Below is a small trained network, with its code and all its weights. Each question gives an input and a class and asks what happens when units are switched off, that is, made to give their printed mean instead of their output.

import numpy as np


def w(rows, s, z=0):
    codes = np.array(rows[::2]) - 128.0
    scale = np.full(codes.shape[1], s)
    scale[-1] = z or s
    return codes * scale


def f(y):
    return y / 2 * (1 + np.tanh(0.7978845608 * (y + 0.044715 * y**3)))


def log_softmax(a):
    a = a - a.max(-1, keepdims=True)
    return a - np.log(np.exp(a).sum(-1, keepdims=True))


def net(x, mask):
    res = np.array(x, float).reshape(1, 3) / 4 @ E
    y = f(res @ A[0][:, :-1].T + A[0][:, -1])
    res = res + np.where(mask, y, B[0][:, -1]) @ B[0][:, :-1]
    return log_softmax(res[-1] @ U[:, :-1].T + U[:, -1])


A, B = {}, {}
E = w([
[201,209,217,61,52,173,73,144,120],'x0',
[78,164,152,103,195,105,130,235,175],'x1',
[55,156,94,23,163,250,142,60,134],'x2',
],0.011)
A[0] = w([
[157,122,138,225,130,9,143,147,79,164],'N1',
[94,112,121,158,134,116,127,227,225,254],'N2',
[95,217,174,28,155,118,102,209,149,107],'N3',
[129,149,149,36,91,255,86,81,118,158],'N4',
[228,122,132,180,70,94,166,60,74,132],'N5',
[214,187,221,100,84,81,69,223,146,118],'N6',
[39,52,28,178,182,62,182,147,115,169],'N7',
[114,146,132,236,151,52,85,183,192,104],'N8',
[157,219,199,79,61,131,97,169,123,111],'N9',
],0.0079,0.0067)
B[0] = w([
[76,76,123,180,140,103,49,245,109,237],'N1',
[126,177,114,123,230,91,89,187,183,221],'N2',
[45,83,163,166,216,102,62,171,71,208],'N3',
[48,207,125,166,120,208,115,186,212,242],'N4',
[109,181,210,163,206,61,58,172,45,193],'N5',
[189,217,23,49,135,199,167,79,150,227],'N6',
[67,218,36,146,167,198,187,73,190,252],'N7',
[67,123,210,215,212,77,74,199,132,206],'N8',
[114,203,58,135,171,159,180,139,255,209],'N9',
],0.0078,0.014)
U = w([
[123,161,73,92,141,178,237,88,210,143],'0',
[109,97,117,151,129,103,224,39,77,34],'1',
[89,131,154,161,170,112,92,173,128,252],'2',
[164,67,219,135,93,69,109,156,9,14],'3',
],0.012,0.0033)

Each question gives the input, the list of numbers given to net, and the class t.
The units are the neurons (one row each of A and B). Each row of codes is followed by its name. A weight is (code - 128) times the scale printed after its matrix; where a second scale follows, it is the last column's (A, B and U).
mask holds one flag per neuron, in row order. A switched-off neuron (its flag False) gives its mean, the last column of its row in B, instead of its output. The means were averaged over made-up inputs and are rounded, as every weight is.
A unit's drop is (log p(t) with every unit on - log p(t) with that unit switched off) / (log p(t) with every unit on - log p(t) with every unit switched off).
The circuit of an input: a set's keep is (log p(t) with only the set's units on - log p(t) with every unit switched off) / (log p(t) with every unit on - log p(t) with every unit switched off). Starting from all 9 units, units are removed one at a time, each time the one whose removal leaves the highest keep (on an exact tie, the one counted first), for as long as the keep stays at least 0.8.
units of the circuit, in order: the units of the circuit, biggest drop first
unit that matters most: the unit with the biggest drop
top k neurons: the k neurons with the biggest drops, biggest first
drop when u is switched off: that unit's drop, to one decimal
input [8,7,3], class 0: units of the circuit, in order	[N6]
input [2,-4,-3], class 3: units of the circuit, in order	[N7; N4; N2]
input [4,2,4], class 0: top 3 neurons	[N1; N8; N5]
input [-2,-6,-4], class 3: top 2 neurons	[N4; N9]
input [-5,-3,0], class 0: top 3 neurons	[N7; N3; N8]
input [-8,1,-1], class 0: top 2 neurons	[N7; N5]
input [7,7,-3], class 0: top 2 neurons	[N6; N9]
input [-2,-8,-8], class 3: top 2 neurons	[N4; N9]
input [2,-5,-4], class 3: top 2 neurons	[N7; N4]
input [2,-7,0], class 3: drop when N2 is switched off	0.2
input [5,-3,-3], class 0: drop when N2 is switched off	0.0
input [-6,2,1], class 0: drop when N7 is switched off	0.4
input [6,-7,-2], class 0: drop when N9 is switched off	0.5
input [1,-8,-1], class 3: unit that matters most	N7
